Below are the code and all the weights of a small trained network. Each question names an input and a target symbol and asks about switching units off, where a switched-off unit gives its printed mean instead of its output.

import numpy as np


def w(rows, s, z=0):
    codes = np.array(rows[::2]) - 128.0
    scale = np.full(codes.shape[1], s)
    scale[-1] = z or s
    return codes * scale


def f(y):
    return np.maximum(y, 0)


def softmax(a):
    e = np.exp(a - a.max(-1, keepdims=True))
    return e / e.sum(-1, keepdims=True)


def log_softmax(a):
    a = a - a.max(-1, keepdims=True)
    return a - np.log(np.exp(a).sum(-1, keepdims=True))


def net(x, mask):
    ids = ['ΠΣΦαβδζηθλμξτψω'.index(c) for c in x.split()]
    T = len(ids)
    res = E[ids] + P[:T]
    r = res
    for j in range(3):
        rows = slice(4 * j, 4 * j + 4)
        q, k, v = (r @ M[0][rows].T for M in (Q, K, V))
        z = softmax(np.where(np.tri(T) > 0, q @ k.T / 4**0.5, -1e9)) @ v
        o = O[0][rows]
        res = res + np.where(mask[j], z, o[:, -1]) @ o[:, :-1]
    y = f(res @ A[0][:, :-1].T + A[0][:, -1])
    res = res + np.where(mask[3:11], y, B[0][:, -1]) @ B[0][:, :-1]
    return log_softmax(res[-1] @ U[:, :-1].T + U[:, -1])


Q, K, V, O, A, B = {}, {}, {}, {}, {}, {}
E = w([
[142,149,126,189,131],'Π',
[138,148,122,187,122],'Σ',
[142,146,121,185,122],'Φ',
[137,154,109,202,135],'α',
[136,148,232,169,203],'β',
[137,126,172,223,96],'δ',
[78,159,74,114,40],'ζ',
[143,68,124,197,177],'η',
[54,183,159,127,96],'θ',
[144,62,98,145,119],'λ',
[113,120,73,50,212],'μ',
[149,45,39,131,227],'ξ',
[106,82,8,134,72],'τ',
[132,62,143,153,52],'ψ',
[48,129,14,225,103],'ω',
],0.014)
P = w([
[251,177,109,154,123],'0',
[228,169,111,155,125],'1',
[209,158,109,153,127],'2',
[185,150,112,152,131],'3',
[166,140,112,149,133],'4',
[147,128,111,146,135],'5',
[127,117,109,145,136],'6',
[108,107,109,142,137],'7',
[88,96,111,140,141],'8',
[67,88,108,136,143],'9',
[52,79,106,138,145],'10',
[28,70,107,137,150],'11',
],0.012)
Q[0] = w([
[160,71,77,208,171],'H1',
[109,141,219,77,130],'H1',
[140,134,124,157,197],'H1',
[97,174,87,194,165],'H1',
[84,163,61,241,125],'H2',
[120,151,160,128,137],'H2',
[152,66,100,252,92],'H2',
[158,116,112,39,197],'H2',
[88,192,148,176,171],'H3',
[162,43,156,215,166],'H3',
[128,133,195,56,149],'H3',
[141,154,144,28,190],'H3',
],0.028)
K[0] = w([
[55,52,103,77,147],'H1',
[239,143,174,114,88],'H1',
[101,88,174,75,113],'H1',
[37,67,166,156,137],'H1',
[16,72,149,150,129],'H2',
[119,145,121,99,164],'H2',
[100,33,174,92,110],'H2',
[202,171,151,193,141],'H2',
[82,138,208,71,171],'H3',
[74,3,92,134,202],'H3',
[170,176,102,76,168],'H3',
[203,179,123,128,179],'H3',
],0.024)
V[0] = w([
[104,164,162,112,76],'H1',
[90,189,89,167,190],'H1',
[123,93,175,252,113],'H1',
[103,58,88,146,60],'H1',
[151,25,110,126,128],'H2',
[124,137,122,172,188],'H2',
[162,135,189,219,28],'H2',
[134,59,214,174,178],'H2',
[54,170,209,142,69],'H3',
[162,22,167,141,194],'H3',
[90,162,202,152,161],'H3',
[111,241,56,123,198],'H3',
],0.013)
O[0] = w([
[87,149,170,78,98,24],'H1',
[83,163,49,172,132,253],'H1',
[28,54,160,177,98,214],'H1',
[161,132,121,154,55,215],'H1',
[181,81,33,153,107,151],'H2',
[120,68,155,156,167,158],'H2',
[14,67,192,109,24,238],'H2',
[59,59,48,150,148,46],'H2',
[79,244,146,101,63,41],'H3',
[181,60,234,102,178,87],'H3',
[63,188,197,100,143,45],'H3',
[63,151,60,188,196,188],'H3',
],0.011,0.0061)
A[0] = w([
[175,121,136,173,191,98],'N1',
[70,107,117,60,192,107],'N2',
[77,169,93,106,134,67],'N3',
[94,110,125,115,208,254],'N4',
[154,155,146,197,193,170],'N5',
[97,118,92,9,181,36],'N6',
[158,135,137,53,171,207],'N7',
[102,135,116,106,233,53],'N8',
],0.013,0.0066)
B[0] = w([
[110,177,198,185,163,247],'N1',
[194,104,89,183,94,172],'N2',
[178,89,166,105,170,219],'N3',
[101,188,104,6,129,230],'N4',
[129,125,36,80,116,233],'N5',
[151,230,138,171,202,144],'N6',
[149,70,133,88,118,149],'N7',
[102,53,177,177,54,194],'N8',
],0.016,0.015)
U = w([
[121,131,123,88,115,118],'Π',
[116,143,138,139,131,115],'Σ',
[124,137,134,137,128,124],'Φ',
[69,178,105,113,131,118],'α',
[126,121,104,63,92,55],'β',
[66,147,176,185,109,117],'δ',
[138,254,164,163,53,253],'ζ',
[119,52,152,97,206,140],'η',
[100,203,239,118,160,219],'θ',
[172,111,206,207,154,140],'λ',
[224,148,91,45,164,184],'μ',
[132,178,147,193,196,115],'ξ',
[222,160,128,199,127,91],'τ',
[198,60,136,80,80,145],'ψ',
[95,146,76,214,113,32],'ω',
],0.0066,0.0059)

Each question gives the input, a string of symbols that net reads in full, and the target symbol t.
The units are the heads (4 rows each of Q, K, V and O) and the neurons (one row each of A and B). Each row of codes is followed by its name. A weight is (code - 128) times the scale printed after its matrix; where a second scale follows, it is the last column's (O, A, B and U).
mask holds one flag per unit, heads first, then neurons. A switched-off unit (its flag False) gives its mean, the last column of its rows in O or B, instead of its output. The means were averaged over made-up inputs and are rounded, as every weight is.
A unit's drop is (log p(t) with every unit on - log p(t) with that unit switched off) / (log p(t) with every unit on - log p(t) with every unit switched off).
The circuit of an input: a set's keep is (log p(t) with only the set's units on - log p(t) with every unit switched off) / (log p(t) with every unit on - log p(t) with every unit switched off). Starting from all 11 units, units are removed one at a time, each time the one whose removal leaves the highest keep (on an exact tie, the one counted first), for as long as the keep stays at least 0.8.
circuit, biggest first: the units of the circuit, biggest drop first
unit that matters most: the unit with the biggest drop
top k neurons: the k neurons with the biggest drops, biggest first
which heads matter: for each layer, one digit per head in row order, 1 if its drop is at least 0.15 and else 0, layers parted by /
input ω ω θ Σ, target ω: circuit, biggest first	(H3)
input θ δ ξ ψ ω μ, target μ: which heads matter	100
input λ λ β ξ Φ β, target η: top 4 neurons	(N4; N1; N8; N5)
input ψ α τ θ δ ξ η ω μ δ α, target μ: which heads matter	111
input β θ δ Φ, target θ: circuit, biggest first	(H2; H1)
input δ ω Π, target ω: which heads matter	001
input ω ζ μ ξ Σ Σ β Σ μ Φ, target μ: top 2 neurons	(N5; N4)
input δ λ β θ α α ζ α, target ζ: circuit, biggest first	(H2; H3)
input δ τ ζ ζ ψ ζ β λ ψ, target ψ: which heads matter	001
input α ξ ζ Φ α α θ θ, target θ: circuit, biggest first	(H3; N3)
input η η Σ η Π, target η: circuit, biggest first	(H3; H2)
input ω α η θ ω δ, target ω: circuit, biggest first	(H3; H1)
input τ λ β ξ Σ, target ξ: top 4 neurons	(N1; N5; N8; N4)
input ζ λ ζ ζ α ξ ζ β, target η: top 4 neurons	(N4; N1; N5; N8)
input θ λ Φ δ α, target δ: circuit, biggest first	(H2; N5)
input α ζ Π ω α Π α ω ζ α, target ω: top 2 neurons	(N4; N1)
input Π ξ Π, target ξ: circuit, biggest first	(N1; N5; H3; H2)
input α ω ψ α ζ ω Π δ Π δ, target δ: circuit, biggest first	(H2; H3; H1)
input λ α α, target λ: circuit, biggest first	(H3; N1)
input δ μ τ β ζ ω ω, target ω: circuit, biggest first	(H1; H3)
input β ω ψ ψ θ α Φ δ Π Π α, target α: unit that matters most	H2
input λ μ ξ β ω β α λ ω Φ, target ω: unit that matters most	H1
input δ ζ η μ δ, target μ: which heads matter	100
input Π ψ ψ Φ ζ τ α β, target θ: which heads matter	101
input ξ Π β μ Σ Π, target μ: top 2 neurons	(N5; N7)
input λ δ λ ω α ξ, target η: top 2 neurons	(N4; N1)
input ω τ β ξ θ Π Π Σ β ζ τ, target τ: which heads matter	010
